Here is a tiny trained network, its code and every weight. The questions are about switching its units off for an input and a class, where a switched-off unit gives its printed mean instead of its output.

import numpy as np


def w(rows, s, z=0):
    codes = np.array(rows[::2]) - 128.0
    scale = np.full(codes.shape[1], s)
    scale[-1] = z or s
    return codes * scale


def norm(h):
    return h / np.sqrt((h * h).mean(-1, keepdims=True) + 1e-5)


def f(y):
    return y / 2 * (1 + np.tanh(0.7978845608 * (y + 0.044715 * y**3)))


def log_softmax(a):
    a = a - a.max(-1, keepdims=True)
    return a - np.log(np.exp(a).sum(-1, keepdims=True))


def net(x, mask):
    res = np.array(x, float).reshape(1, 3) / 4 @ E
    u = 0
    for l in range(4):
        y = f(norm(res) @ A[l][:, :-1].T + A[l][:, -1])
        res = res + np.where(mask[u : u + 10], y, B[l][:, -1]) @ B[l][:, :-1]
        u += 10
    return log_softmax(norm(res)[-1] @ U[:, :-1].T + U[:, -1])


A, B = {}, {}
E = w([
[76,114,71,81,128,179,144,254,125],'x0',
[144,129,220,164,146,188,113,185,24],'x1',
[190,184,156,51,161,97,62,143,188],'x2',
],0.0019)
A[0] = w([
[26,57,96,173,97,221,183,76,79,163],'L0N0',
[153,95,62,79,81,86,129,100,186,119],'L0N1',
[148,167,94,138,138,108,53,128,121,141],'L0N2',
[212,167,143,129,108,140,139,39,120,126],'L0N3',
[121,109,86,111,138,224,126,234,183,116],'L0N4',
[136,221,169,11,193,88,73,147,133,49],'L0N5',
[185,183,176,175,121,110,134,32,130,97],'L0N6',
[145,254,107,76,137,110,84,117,144,2],'L0N7',
[127,130,76,123,128,87,118,143,184,141],'L0N8',
[44,130,110,182,122,148,188,94,123,32],'L0N9',
],0.0029,0.0006)
B[0] = w([
[160,188,114,28,73,57,131,78,156,253],'L0N0',
[61,175,138,169,216,189,146,110,93,176],'L0N1',
[84,104,69,123,112,109,165,129,101,136],'L0N2',
[79,86,66,114,138,123,110,254,91,170],'L0N3',
[104,34,147,106,148,61,51,154,155,198],'L0N4',
[140,164,128,56,49,88,169,112,15,193],'L0N5',
[123,50,82,125,177,106,88,185,150,195],'L0N6',
[149,148,177,148,109,114,210,36,96,152],'L0N7',
[84,93,92,152,149,183,232,200,163,155],'L0N8',
[150,169,179,57,159,113,162,89,66,163],'L0N9',
],0.0024,0.0022)
A[1] = w([
[145,190,110,175,133,67,139,237,213,27],'L1N0',
[133,24,140,86,121,95,54,101,137,177],'L1N1',
[182,149,252,92,92,177,73,163,100,164],'L1N2',
[139,177,54,193,198,93,185,136,162,2],'L1N3',
[114,61,174,181,124,155,106,87,137,36],'L1N4',
[122,8,98,94,216,105,137,147,85,58],'L1N5',
[116,143,75,92,100,52,130,21,187,131],'L1N6',
[154,189,132,76,57,118,153,139,107,169],'L1N7',
[85,169,98,138,4,82,188,85,88,101],'L1N8',
[205,123,207,180,132,218,118,151,81,51],'L1N9',
],0.0024,0.00045)
B[1] = w([
[141,109,170,92,74,166,71,12,124,116],'L1N0',
[101,60,148,182,150,121,181,198,143,182],'L1N1',
[83,201,48,135,90,166,180,38,219,228],'L1N2',
[127,155,159,153,136,150,119,140,153,135],'L1N3',
[128,189,90,71,129,87,16,157,161,106],'L1N4',
[197,132,179,133,49,111,77,146,189,177],'L1N5',
[109,140,137,145,133,186,121,180,88,251],'L1N6',
[90,161,124,147,96,67,215,100,109,188],'L1N7',
[114,78,165,108,155,198,160,89,2,207],'L1N8',
[91,148,65,136,167,186,138,153,184,162],'L1N9',
],0.0025,0.0014)
A[2] = w([
[46,19,52,29,86,128,150,201,67,116],'L2N0',
[179,193,187,184,64,209,59,197,41,2],'L2N1',
[154,23,169,210,147,86,124,126,101,134],'L2N2',
[208,118,179,199,174,109,152,5,91,162],'L2N3',
[94,150,87,158,116,172,214,81,190,127],'L2N4',
[57,107,157,53,67,138,173,253,138,214],'L2N5',
[254,159,125,194,211,118,97,153,84,130],'L2N6',
[66,119,199,146,151,34,110,83,162,186],'L2N7',
[154,101,125,200,162,74,33,66,96,102],'L2N8',
[30,119,172,85,146,124,182,74,215,177],'L2N9',
],0.002,0.00042)
B[2] = w([
[180,120,184,150,56,93,64,151,178,251],'L2N0',
[11,139,75,204,141,144,128,69,203,134],'L2N1',
[215,156,133,97,111,9,60,153,193,139],'L2N2',
[108,109,119,95,47,135,107,251,215,164],'L2N3',
[131,176,112,133,158,201,50,133,197,166],'L2N4',
[211,37,124,162,214,97,39,89,177,232],'L2N5',
[114,52,121,152,185,152,135,141,125,134],'L2N6',
[158,91,126,161,92,183,81,183,123,141],'L2N7',
[185,53,128,88,78,99,51,182,183,136],'L2N8',
[146,147,137,186,111,161,99,151,142,175],'L2N9',
],0.0023,0.0017)
A[3] = w([
[129,101,45,42,81,177,156,116,197,142],'L3N0',
[99,55,82,114,70,146,220,91,24,73],'L3N1',
[132,90,108,75,180,136,126,239,134,75],'L3N2',
[154,220,160,48,167,105,162,140,73,70],'L3N3',
[82,149,220,177,136,149,76,163,70,108],'L3N4',
[128,130,121,155,86,92,185,70,196,155],'L3N5',
[180,165,71,54,166,118,117,103,156,145],'L3N6',
[149,169,107,68,151,145,109,115,167,67],'L3N7',
[36,185,111,204,236,254,123,81,199,2],'L3N8',
[201,125,123,202,144,59,86,58,123,200],'L3N9',
],0.0029,0.0009)
B[3] = w([
[162,140,151,192,199,138,105,113,57,188],'L3N0',
[192,212,244,40,81,60,173,41,99,198],'L3N1',
[143,67,158,136,77,102,83,156,143,166],'L3N2',
[130,109,165,105,15,20,189,15,19,151],'L3N3',
[171,172,38,162,181,115,206,93,155,127],'L3N4',
[156,163,131,162,120,124,107,202,103,151],'L3N5',
[104,170,133,190,81,214,197,108,69,159],'L3N6',
[94,131,181,177,133,115,182,94,107,135],'L3N7',
[73,248,1,251,225,210,193,129,176,254],'L3N8',
[49,26,151,45,170,211,92,235,132,156],'L3N9',
],0.0026,0.002)
U = w([
[155,1,150,100,122,97,17,229,177,254],'0',
[153,178,194,64,52,57,188,39,32,102],'1',
[90,210,48,226,218,203,156,132,152,29],'2',
],0.0078,0.00071)

Each question gives the input, the list of numbers given to net, and the class t.
The units are the neurons (one row each of A and B). Each row of codes is followed by its name. A weight is (code - 128) times the scale printed after its matrix; where a second scale follows, it is the last column's (A, B and U).
mask holds one flag per neuron, layer by layer. A switched-off neuron (its flag False) gives its mean, the last column of its row in B, instead of its output. The means were averaged over made-up inputs and are rounded, as every weight is.
A unit's drop is (log p(t) with every unit on - log p(t) with that unit switched off) / (log p(t) with every unit on - log p(t) with every unit switched off).
The circuit of an input: a set's keep is (log p(t) with only the set's units on - log p(t) with every unit switched off) / (log p(t) with every unit on - log p(t) with every unit switched off). Starting from the 12 units with the biggest drops (on a tie, the unit counted first), units are removed one at a time, each time the one whose removal leaves the highest keep (on an exact tie, the one counted first), for as long as the keep stays at least 0.8.
circuit, biggest first: the units of the circuit, biggest drop first
top k neurons: the k neurons with the biggest drops, biggest first
top k neurons in layer l: the k neurons of layer l with the biggest drops, biggest first
drop when u is switched off: that unit's drop, to one decimal
input [8,4,-7], class 0: circuit, biggest first -> L0N4, L2N5, L2N0
input [7,-7,8], class 1: top 2 neurons in layer 3 -> L3N8, L3N6
input [2,2,7], class 1: circuit, biggest first -> L0N5
input [-3,7,-5], class 2: top 3 neurons -> L0N5, L1N9, L2N1
input [3,-3,4], class 1: top 4 neurons -> L0N5, L0N6, L0N7, L0N3
input [0,7,6], class 2: top 2 neurons -> L0N0, L1N2
input [-6,-7,6], class 2: top 2 neurons in layer 3 -> L3N6, L3N1
input [-3,-7,-8], class 1: top 2 neurons in layer 0 -> L0N0, L0N9
input [-8,-8,-1], class 0: top 2 neurons -> L1N2, L0N6
input [3,-8,6], class 2: top 3 neurons -> L0N1, L0N0, L0N8
input [6,8,2], class 2: top 4 neurons -> L1N2, L2N1, L0N6, L0N3
input [5,-2,-7], class 1: top 2 neurons -> L0N0, L0N6
input [5,-5,-2], class 0: top 3 neurons -> L0N4, L1N2, L2N0
input [-5,-7,-4], class 2: top 2 neurons -> L0N4, L0N1
input [3,-7,-8], class 1: top 2 neurons -> L0N0, L3N1
input [-1,-4,5], class 1: top 2 neurons -> L0N5, L1N2
input [-2,2,2], class 0: top 2 neurons -> L0N6, L0N3
input [-8,2,-1], class 0: drop when L0N8 is switched off -> 0.0
input [0,-2,5], class 1: drop when L0N5 is switched off -> 2.8
input [0,0,0], class 0: drop when L0N9 is switched off -> 1.1
